Below are the code and all the weights of a small trained network. Each question names an input and a class and asks about switching units off, where a switched-off unit gives its printed mean instead of its output.

import numpy as np


def w(rows, s, z=0):
    codes = np.array(rows[::2]) - 128.0
    scale = np.full(codes.shape[1], s)
    scale[-1] = z or s
    return codes * scale


def f(y):
    return np.maximum(y, 0)


def log_softmax(a):
    a = a - a.max(-1, keepdims=True)
    return a - np.log(np.exp(a).sum(-1, keepdims=True))


def net(x, mask):
    res = np.array(x, float).reshape(1, 6) / 4 @ E
    y = f(res @ A[0][:, :-1].T + A[0][:, -1])
    res = res + np.where(mask, y, B[0][:, -1]) @ B[0][:, :-1]
    return log_softmax(res[-1] @ U[:, :-1].T + U[:, -1])


A, B = {}, {}
E = w([
[242,75,149,40,127],'x0',
[52,194,201,41,213],'x1',
[221,64,159,163,240],'x2',
[161,183,52,99,137],'x3',
[154,254,202,175,59],'x4',
[90,167,228,59,89],'x5',
],0.0066)
A[0] = w([
[121,188,58,132,247,89],'neuron 0',
[58,122,122,55,72,79],'neuron 1',
[110,102,62,153,155,131],'neuron 2',
[222,173,73,143,40,141],'neuron 3',
[32,140,124,80,110,92],'neuron 4',
[135,167,138,101,97,69],'neuron 5',
[100,8,54,112,180,11],'neuron 6',
[82,172,140,82,86,115],'neuron 7',
[151,93,96,148,48,46],'neuron 8',
[101,109,239,234,109,71],'neuron 9',
[197,74,180,79,177,3],'neuron 10',
[211,146,153,79,159,112],'neuron 11',
[143,165,130,108,107,53],'neuron 12',
[160,74,59,177,76,97],'neuron 13',
[185,67,106,108,180,197],'neuron 14',
[143,198,163,131,119,29],'neuron 15',
],0.015,0.0058)
B[0] = w([
[88,177,72,150,225,208],'neuron 0',
[93,158,132,56,58,196],'neuron 1',
[90,74,82,147,119,195],'neuron 2',
[209,185,66,204,112,223],'neuron 3',
[72,163,110,59,86,204],'neuron 4',
[135,172,144,118,117,162],'neuron 5',
[57,3,101,128,123,239],'neuron 6',
[83,160,137,91,76,207],'neuron 7',
[170,110,133,127,58,174],'neuron 8',
[66,61,224,211,140,190],'neuron 9',
[159,124,223,50,143,211],'neuron 10',
[181,164,162,81,178,208],'neuron 11',
[149,172,145,134,135,149],'neuron 12',
[190,128,90,162,51,214],'neuron 13',
[176,51,136,66,146,254],'neuron 14',
[126,193,167,156,163,172],'neuron 15',
],0.025,0.012)
U = w([
[157,130,83,228,54,162],'0',
[14,201,141,114,65,224],'1',
[154,126,62,136,218,9],'2',
[168,90,182,84,194,139],'3',
[2,189,93,166,251,158],'4',
[124,239,163,197,125,2],'5',
[75,16,64,139,153,145],'6',
[59,119,232,236,129,147],'7',
],0.0068,0.0037)

Each question gives the input, the list of numbers given to net, and the class t.
The units are the neurons (one row each of A and B). Each row of codes is followed by its name. A weight is (code - 128) times the scale printed after its matrix; where a second scale follows, it is the last column's (A, B and U).
mask holds one flag per neuron, in row order. A switched-off neuron (its flag False) gives its mean, the last column of its row in B, instead of its output. The means were averaged over made-up inputs and are rounded, as every weight is.
A unit's drop is (log p(t) with every unit on - log p(t) with that unit switched off) / (log p(t) with every unit on - log p(t) with every unit switched off).
The circuit of an input: a set's keep is (log p(t) with only the set's units on - log p(t) with every unit switched off) / (log p(t) with every unit on - log p(t) with every unit switched off). Starting from the 12 units with the biggest drops (on a tie, the unit counted first), units are removed one at a time, each time the one whose removal leaves the highest keep (on an exact tie, the one counted first), for as long as the keep stays at least 0.8.
units of the circuit, in order: the units of the circuit, biggest drop first
unit that matters most: the unit with the biggest drop
k most important neurons: the k neurons with the biggest drops, biggest first
drop when u is switched off: that unit's drop, to one decimal
input [-2,-2,6,8,4,-6], class 2: unit that matters most	neuron 0
input [2,4,-1,1,3,-8], class 4: units of the circuit, in order	(neuron 13; neuron 0)
input [-1,8,3,3,1,4], class 4: 2 most important neurons	(neuron 0; neuron 13)
input [4,7,0,8,7,6], class 5: 2 most important neurons	(neuron 15; neuron 6)
input [0,7,-1,0,-4,-1], class 4: 4 most important neurons	(neuron 0; neuron 13; neuron 8; neuron 10)
input [0,-1,8,1,5,-8], class 2: units of the circuit, in order	(neuron 0; neuron 3)
input [0,5,8,7,6,4], class 4: 2 most important neurons	(neuron 0; neuron 14)
input [-2,1,1,1,0,3], class 1: 3 most important neurons	(neuron 14; neuron 0; neuron 6)
input [8,0,-6,6,0,2], class 5: 2 most important neurons	(neuron 3; neuron 6)
input [-7,-6,-2,-8,-6,5], class 7: 2 most important neurons	(neuron 9; neuron 14)
input [-4,-6,-5,2,-6,0], class 0: drop when neuron 13 is switched off	0.8
input [-7,-1,4,-4,6,-6], class 7: drop when neuron 9 is switched off	0.6
input [-3,-2,3,6,3,6], class 5: drop when neuron 6 is switched off	0.2
input [-2,-4,-3,1,-2,-2], class 0: drop when neuron 10 is switched off	0.0
input [-6,6,6,0,6,-5], class 4: units of the circuit, in order	(neuron 0)
